Here is a tiny trained network, its code and every weight. The questions are about switching its units off for an input and a target symbol, where a switched-off unit gives its printed mean instead of its output.

import numpy as np


def w(rows, s, z=0):
    codes = np.array(rows[::2]) - 128.0
    scale = np.full(codes.shape[1], s)
    scale[-1] = z or s
    return codes * scale


def f(y):
    return y / 2 * (1 + np.tanh(0.7978845608 * (y + 0.044715 * y**3)))


def softmax(a):
    e = np.exp(a - a.max(-1, keepdims=True))
    return e / e.sum(-1, keepdims=True)


def log_softmax(a):
    a = a - a.max(-1, keepdims=True)
    return a - np.log(np.exp(a).sum(-1, keepdims=True))


def net(x, mask):
    ids = ['αβγεζηθξσφ'.index(c) for c in x.split()]
    T = len(ids)
    res = E[ids] + P[:T]
    r = res
    for j in range(3):
        rows = slice(3 * j, 3 * j + 3)
        q, k, v = (r @ M[0][rows].T for M in (Q, K, V))
        z = softmax(np.where(np.tri(T) > 0, q @ k.T / 3**0.5, -1e9)) @ v
        o = O[0][rows]
        res = res + np.where(mask[j], z, o[:, -1]) @ o[:, :-1]
    y = f(res @ A[0][:, :-1].T + A[0][:, -1])
    res = res + np.where(mask[3:27], y, B[0][:, -1]) @ B[0][:, :-1]
    return log_softmax(res[-1] @ U[:, :-1].T + U[:, -1])


Q, K, V, O, A, B = {}, {}, {}, {}, {}, {}
E = w([
[200,117,77,148,205,107,86,120,106,189,203,177],'α',
[67,51,145,174,139,95,189,137,127,119,156,134],'β',
[69,84,86,10,134,65,100,67,135,123,145,119],'γ',
[147,99,218,155,46,154,117,197,150,133,157,163],'ε',
[59,59,166,152,125,171,87,50,138,157,108,194],'ζ',
[138,215,160,119,92,209,178,105,100,167,28,134],'η',
[178,228,110,39,159,153,86,164,117,131,146,53],'θ',
[155,125,193,179,164,108,143,222,79,86,133,80],'ξ',
[192,145,78,131,71,116,63,25,137,169,94,78],'σ',
[34,192,159,139,188,128,134,122,109,102,220,86],'φ',
],0.012)
P = w([
[166,116,98,159,206,216,106,112,139,93,182,213],'0',
[154,127,219,134,130,110,202,77,180,207,203,76],'1',
[94,137,191,179,37,88,1,144,58,145,156,58],'2',
[146,141,86,111,146,188,147,112,80,83,151,188],'3',
[117,132,145,92,153,56,180,136,190,170,87,108],'4',
[83,140,189,145,8,77,25,156,13,149,87,54],'5',
[147,159,125,116,148,184,131,113,102,84,153,178],'6',
[59,134,111,101,192,64,122,175,221,165,3,112],'7',
],0.0078)
Q[0] = w([
[135,151,95,147,165,154,159,149,131,100,88,169],'head 0',
[118,162,82,54,132,131,197,97,188,146,86,134],'head 0',
[112,108,153,126,110,69,102,114,144,173,162,94],'head 0',
[109,58,178,158,8,136,80,69,156,254,87,166],'head 1',
[210,219,100,91,61,149,45,112,54,203,80,48],'head 1',
[180,141,205,240,102,184,164,232,93,108,39,140],'head 1',
[82,92,139,117,61,81,3,130,6,110,139,82],'head 2',
[196,139,102,121,190,171,252,96,219,171,126,139],'head 2',
[131,143,143,178,70,107,72,125,72,179,111,82],'head 2',
],0.0083)
K[0] = w([
[151,176,117,105,133,155,157,89,136,164,116,146],'head 0',
[175,144,171,172,149,183,166,127,133,105,150,145],'head 0',
[124,92,118,152,137,79,89,172,139,69,175,118],'head 0',
[119,64,117,124,2,151,92,87,161,179,50,253],'head 1',
[244,240,98,51,103,155,72,109,110,165,60,111],'head 1',
[205,149,207,205,98,162,185,223,114,92,40,136],'head 1',
[122,151,52,34,79,102,139,97,106,98,53,94],'head 2',
[142,98,172,237,181,168,92,129,147,135,209,190],'head 2',
[178,160,89,91,73,170,131,116,125,124,71,97],'head 2',
],0.0087)
V[0] = w([
[174,141,101,38,174,139,158,126,155,148,193,175],'head 0',
[106,158,121,134,54,184,121,131,172,123,115,169],'head 0',
[80,51,125,149,161,1,83,145,150,159,183,77],'head 0',
[37,114,171,125,150,82,196,145,236,200,51,142],'head 1',
[45,148,80,93,188,95,107,119,201,159,50,87],'head 1',
[53,184,169,81,153,214,169,141,23,67,137,200],'head 1',
[142,230,206,216,120,235,176,194,59,161,82,115],'head 2',
[193,154,63,169,65,184,130,39,176,173,97,120],'head 2',
[41,46,135,239,48,63,204,138,73,107,81,179],'head 2',
],0.0056)
O[0] = w([
[176,111,74,85,147,131,169,123,152,199,186,142,128],'head 0',
[126,156,120,137,55,158,101,127,165,112,141,173,73],'head 0',
[154,137,212,102,163,84,109,79,86,146,159,64,200],'head 0',
[116,168,163,124,2,130,178,86,135,211,182,32,80],'head 1',
[196,217,173,132,107,161,146,93,77,213,139,112,101],'head 1',
[118,81,89,89,171,199,195,107,163,150,175,190,159],'head 1',
[241,169,148,166,151,169,164,98,207,85,130,69,89],'head 2',
[137,192,186,201,114,112,114,147,148,238,41,134,90],'head 2',
[117,30,87,244,122,107,157,152,176,151,180,85,3],'head 2',
],0.006,0.0024)
A[0] = w([
[115,75,91,239,168,155,143,79,107,102,147,172,99],'neuron 0',
[194,94,1,193,178,131,127,135,152,121,137,180,140],'neuron 1',
[81,143,156,138,112,125,115,114,147,186,74,109,165],'neuron 2',
[140,93,138,161,90,168,173,161,192,74,138,164,123],'neuron 3',
[169,65,83,118,111,145,126,117,170,174,146,192,209],'neuron 4',
[68,116,123,150,108,106,141,140,106,71,158,70,38],'neuron 5',
[78,87,136,159,132,148,111,134,106,151,170,183,66],'neuron 6',
[181,115,192,149,129,167,153,145,116,155,163,126,215],'neuron 7',
[190,172,157,118,138,117,162,163,135,154,147,75,208],'neuron 8',
[138,136,182,159,101,105,125,137,139,98,156,66,215],'neuron 9',
[86,85,138,125,125,128,234,109,190,135,151,114,127],'neuron 10',
[125,104,84,84,177,97,141,143,151,68,136,112,199],'neuron 11',
[97,104,118,117,147,162,78,116,128,43,84,154,197],'neuron 12',
[88,97,146,133,70,74,93,163,90,142,115,118,22],'neuron 13',
[68,147,160,136,122,119,159,134,86,138,126,108,159],'neuron 14',
[83,103,111,99,124,124,80,140,123,56,138,137,163],'neuron 15',
[111,133,79,76,182,146,170,101,136,170,127,170,159],'neuron 16',
[169,65,97,143,138,55,69,181,120,97,154,153,5],'neuron 17',
[79,101,124,89,122,150,159,132,179,147,128,140,151],'neuron 18',
[172,172,163,168,127,120,152,88,162,153,121,62,189],'neuron 19',
[150,172,140,150,135,112,72,144,146,166,76,124,210],'neuron 20',
[122,163,127,119,130,198,134,130,153,84,166,186,54],'neuron 21',
[170,132,155,158,49,112,143,121,135,169,172,72,187],'neuron 22',
[174,70,138,118,171,94,141,113,120,145,126,126,225],'neuron 23',
],0.0089,0.0029)
B[0] = w([
[111,135,226,209,131,106,152,48,117,135,106,212,202],'neuron 0',
[87,177,161,38,72,218,170,103,90,171,157,181,229],'neuron 1',
[124,99,135,98,165,75,175,243,174,74,167,90,223],'neuron 2',
[158,158,48,161,85,74,128,146,84,35,134,132,199],'neuron 3',
[119,104,140,64,78,77,88,254,187,150,133,130,195],'neuron 4',
[210,158,89,139,134,143,80,184,150,199,115,85,180],'neuron 5',
[171,99,114,185,146,72,123,175,143,147,153,142,185],'neuron 6',
[92,133,114,74,83,131,141,148,96,143,169,163,196],'neuron 7',
[67,84,155,137,59,95,132,113,140,151,147,206,223],'neuron 8',
[77,164,124,112,90,185,128,129,208,201,70,97,237],'neuron 9',
[200,202,184,99,140,97,79,144,129,47,95,145,198],'neuron 10',
[167,92,152,146,205,111,144,154,193,97,110,57,229],'neuron 11',
[103,83,95,114,93,199,83,115,67,181,68,133,255],'neuron 12',
[165,190,107,207,112,66,155,133,139,86,189,164,217],'neuron 13',
[208,146,128,97,123,118,93,157,98,120,165,160,212],'neuron 14',
[142,94,68,164,143,161,79,114,100,152,108,114,238],'neuron 15',
[91,178,136,215,137,117,149,135,229,122,111,73,232],'neuron 16',
[38,123,54,94,124,129,226,127,108,69,146,86,190],'neuron 17',
[126,117,125,180,180,72,106,149,177,61,61,72,174],'neuron 18',
[93,67,109,71,114,106,147,207,102,142,202,179,232],'neuron 19',
[126,163,173,120,152,100,176,124,148,54,135,120,225],'neuron 20',
[185,93,70,218,176,91,132,115,93,183,193,98,195],'neuron 21',
[99,121,135,136,147,240,187,37,82,192,181,107,225],'neuron 22',
[72,150,169,102,121,107,163,131,148,86,109,133,203],'neuron 23',
],0.006,0.0051)
U = w([
[40,129,176,39,101,185,199,127,117,214,186,159,252],'α',
[166,197,208,139,167,3,175,172,227,3,119,126,167],'β',
[89,67,80,126,170,86,103,177,249,99,41,47,135],'γ',
[207,87,50,106,117,76,93,183,47,125,199,169,114],'ε',
[101,81,167,214,131,142,104,71,121,209,78,168,121],'ζ',
[76,216,35,192,75,174,152,109,142,145,102,121,30],'η',
[210,130,97,101,174,230,88,157,136,212,135,80,61],'θ',
[72,103,108,115,162,161,195,64,32,55,118,126,88],'ξ',
[155,184,200,52,111,172,51,87,54,101,36,169,137],'σ',
[170,146,123,232,204,119,163,78,129,162,169,83,63],'φ',
],0.0055,0.0021)

Each question gives the input, a string of symbols that net reads in full, and the target symbol t.
The units are the heads (3 rows each of Q, K, V and O) and the neurons (one row each of A and B). Each row of codes is followed by its name. A weight is (code - 128) times the scale printed after its matrix; where a second scale follows, it is the last column's (O, A, B and U).
mask holds one flag per unit, heads first, then neurons. A switched-off unit (its flag False) gives its mean, the last column of its rows in O or B, instead of its output. The means were averaged over made-up inputs and are rounded, as every weight is.
A unit's drop is (log p(t) with every unit on - log p(t) with that unit switched off) / (log p(t) with every unit on - log p(t) with every unit switched off).
The circuit of an input: a set's keep is (log p(t) with only the set's units on - log p(t) with every unit switched off) / (log p(t) with every unit on - log p(t) with every unit switched off). Starting from the 12 units with the biggest drops (on a tie, the unit counted first), units are removed one at a time, each time the one whose removal leaves the highest keep (on an exact tie, the one counted first), for as long as the keep stays at least 0.8.
circuit, biggest first: the units of the circuit, biggest drop first
most important unit: the unit with the biggest drop
k most important neurons: the k neurons with the biggest drops, biggest first
which heads matter: for each layer, one digit per head in row order, 1 if its drop is at least 0.15 and else 0, layers parted by /
input φ θ β ε σ, target α: circuit, biggest first => head 1; neuron 22; neuron 19; neuron 8
input ξ η ε, target α: circuit, biggest first => head 2; neuron 22; neuron 19; neuron 7
input γ γ ε σ γ ζ α φ, target α: circuit, biggest first => head 1; neuron 19
input ζ γ γ γ, target γ: 3 most important neurons => neuron 16; neuron 1; neuron 22
input φ σ ζ, target β: which heads matter => 001
input ξ γ σ ξ η β β γ, target β: 2 most important neurons => neuron 12; neuron 2
input ξ ξ γ ζ γ ξ β, target β: circuit, biggest first => neuron 10; head 2; neuron 22
input α γ η θ ξ φ φ ε, target α: which heads matter => 010
input η ξ φ γ ξ ξ ε, target ε: which heads matter => 010
input α φ α γ γ ξ, target ε: which heads matter => 001
input γ ζ ε α γ, target β: most important neuron => neuron 12
input σ η ε θ β γ φ, target φ: which heads matter => 010
input γ α η γ θ, target α: circuit, biggest first => head 1; neuron 8; neuron 19
input θ γ η η φ ξ, target α: which heads matter => 001
input ε σ η ξ ζ ξ ξ, target ξ: which heads matter => 010
input η φ ξ ε β, target α: which heads matter => 010
input θ ξ α β η, target α: circuit, biggest first => head 1; neuron 19
input ξ ε η ε η, target β: which heads matter => 100
input β α ε γ, target γ: which heads matter => 000
input φ ξ α ε γ η, target α: which heads matter => 001
input φ θ ξ η η, target β: which heads matter => 010
input ξ η ξ ε, target ε: 2 most important neurons => neuron 3; neuron 21
input ξ ξ φ, target θ: most important unit => neuron 5
input ζ β φ ξ, target ξ: 2 most important neurons => neuron 17; neuron 1
input ε θ ξ, target σ: most important neuron => neuron 12
input ξ γ ξ ε θ, target α: 2 most important neurons => neuron 8; neuron 19
